Here is a tiny trained network, its code and every weight. The questions are about switching its units off for an input and a class, where a switched-off unit gives its printed mean instead of its output.

import numpy as np


def w(rows, s, z=0):
    codes = np.array(rows[::2]) - 128.0
    scale = np.full(codes.shape[1], s)
    scale[-1] = z or s
    return codes * scale


def norm(h):
    return h / np.sqrt((h * h).mean(-1, keepdims=True) + 1e-5)


def f(y):
    return np.maximum(y, 0)


def log_softmax(a):
    a = a - a.max(-1, keepdims=True)
    return a - np.log(np.exp(a).sum(-1, keepdims=True))


def net(x, mask):
    res = np.array(x, float).reshape(1, 8) / 4 @ E
    u = 0
    for l in range(3):
        y = f(norm(res) @ A[l][:, :-1].T + A[l][:, -1])
        res = res + np.where(mask[u : u + 4], y, B[l][:, -1]) @ B[l][:, :-1]
        u += 4
    return log_softmax(norm(res)[-1] @ U[:, :-1].T + U[:, -1])


A, B = {}, {}
E = w([
[109,197,207,192,62,148],'x0',
[69,134,129,114,95,144],'x1',
[93,66,187,139,115,175],'x2',
[2,150,88,32,131,78],'x3',
[98,94,130,122,221,65],'x4',
[149,140,73,112,144,46],'x5',
[86,96,141,131,52,139],'x6',
[211,187,79,114,137,104],'x7',
],0.0072)
A[0] = w([
[41,255,19,158,134,42,111],'L0N1',
[171,199,63,99,108,93,135],'L0N2',
[145,156,97,176,135,104,249],'L0N3',
[63,139,196,57,55,120,213],'L0N4',
],0.0063,0.0011)
B[0] = w([
[145,255,196,40,10,61,255],'L0N1',
[90,72,236,167,218,134,211],'L0N2',
[166,242,179,192,81,106,181],'L0N3',
[197,92,105,156,125,99,226],'L0N4',
],0.0062,0.0048)
A[1] = w([
[121,132,110,8,117,97,2],'L1N1',
[65,79,149,86,128,90,157],'L1N2',
[62,76,126,152,136,130,57],'L1N3',
[59,128,141,104,98,109,78],'L1N4',
],0.011,0.0031)
B[1] = w([
[84,97,18,208,94,81,249],'L1N1',
[43,55,220,67,198,128,252],'L1N2',
[40,235,213,114,205,210,181],'L1N3',
[196,18,56,137,254,159,221],'L1N4',
],0.0069,0.0046)
A[2] = w([
[249,127,81,199,255,131,91],'L2N1',
[104,74,101,95,101,53,3],'L2N2',
[132,93,162,191,31,224,17],'L2N3',
[90,50,153,176,205,175,156],'L2N4',
],0.0083,0.0039)
B[2] = w([
[162,87,33,160,215,128,241],'L2N1',
[42,160,59,68,135,207,177],'L2N2',
[115,102,128,242,3,203,217],'L2N3',
[184,170,187,95,103,131,253],'L2N4',
],0.011,0.0056)
U = w([
[81,102,249,84,162,201,129],'0',
[34,122,70,32,125,106,115],'1',
[141,121,177,210,32,251,156],'2',
[135,252,149,129,70,77,9],'3',
[193,121,79,163,200,152,221],'4',
],0.016,0.0015)

Each question gives the input, the list of numbers given to net, and the class t.
The units are the neurons (one row each of A and B). Each row of codes is followed by its name. A weight is (code - 128) times the scale printed after its matrix; where a second scale follows, it is the last column's (A, B and U).
mask holds one flag per neuron, layer by layer. A switched-off neuron (its flag False) gives its mean, the last column of its row in B, instead of its output. The means were averaged over made-up inputs and are rounded, as every weight is.
A unit's drop is (log p(t) with every unit on - log p(t) with that unit switched off) / (log p(t) with every unit on - log p(t) with every unit switched off).
The circuit of an input: a set's keep is (log p(t) with only the set's units on - log p(t) with every unit switched off) / (log p(t) with every unit on - log p(t) with every unit switched off). Starting from all 12 units, units are removed one at a time, each time the one whose removal leaves the highest keep (on an exact tie, the one counted first), for as long as the keep stays at least 0.8.
units of the circuit, in order: the units of the circuit, biggest drop first
top k neurons: the k neurons with the biggest drops, biggest first
k most important neurons of layer l: the k neurons of layer l with the biggest drops, biggest first
drop when u is switched off: that unit's drop, to one decimal
input [4,-4,-5,-4,2,7,5,-7], class 3: top 3 neurons : L1N4, L2N3, L2N1
input [-6,-2,1,7,3,-6,4,-1], class 0: top neuron : L1N2
input [-8,3,4,1,-7,3,5,-3], class 0: top 3 neurons : L0N1, L1N3, L1N2
input [5,4,-2,7,0,-8,4,3], class 1: top 2 neurons : L1N4, L0N2
input [4,3,4,-1,4,2,-2,5], class 3: units of the circuit, in order : L1N4, L2N3
input [2,-3,3,-2,4,-7,-6,-1], class 4: top 3 neurons : L2N1, L0N1, L1N2
input [3,2,-7,-2,6,6,-7,0], class 3: top 2 neurons : L0N1, L1N4
input [1,-3,-2,-8,2,-4,6,7], class 4: top 3 neurons : L2N1, L0N1, L2N4
input [-6,-7,3,5,6,-8,5,5], class 0: top 2 neurons : L0N1, L1N2
input [-5,-5,4,6,8,5,4,-7], class 0: top 2 neurons : L1N2, L1N3
input [0,-2,-5,1,6,-1,0,1], class 3: top 2 neurons : L0N1, L0N3
input [-4,-6,-2,5,6,-2,-3,4], class 1: 2 most important neurons of layer 0 : L0N1, L0N4
input [-2,0,-2,3,6,0,-7,6], class 3: top 2 neurons : L0N1, L1N4
input [-5,-7,8,8,4,6,0,-7], class 0: most important neuron of layer 2 : L2N4
input [-6,-4,5,1,-8,6,7,-8], class 0: drop when L1N3 is switched off : 0.1
input [4,-3,-8,-6,6,-1,3,-6], class 4: drop when L1N4 is switched off : -0.1
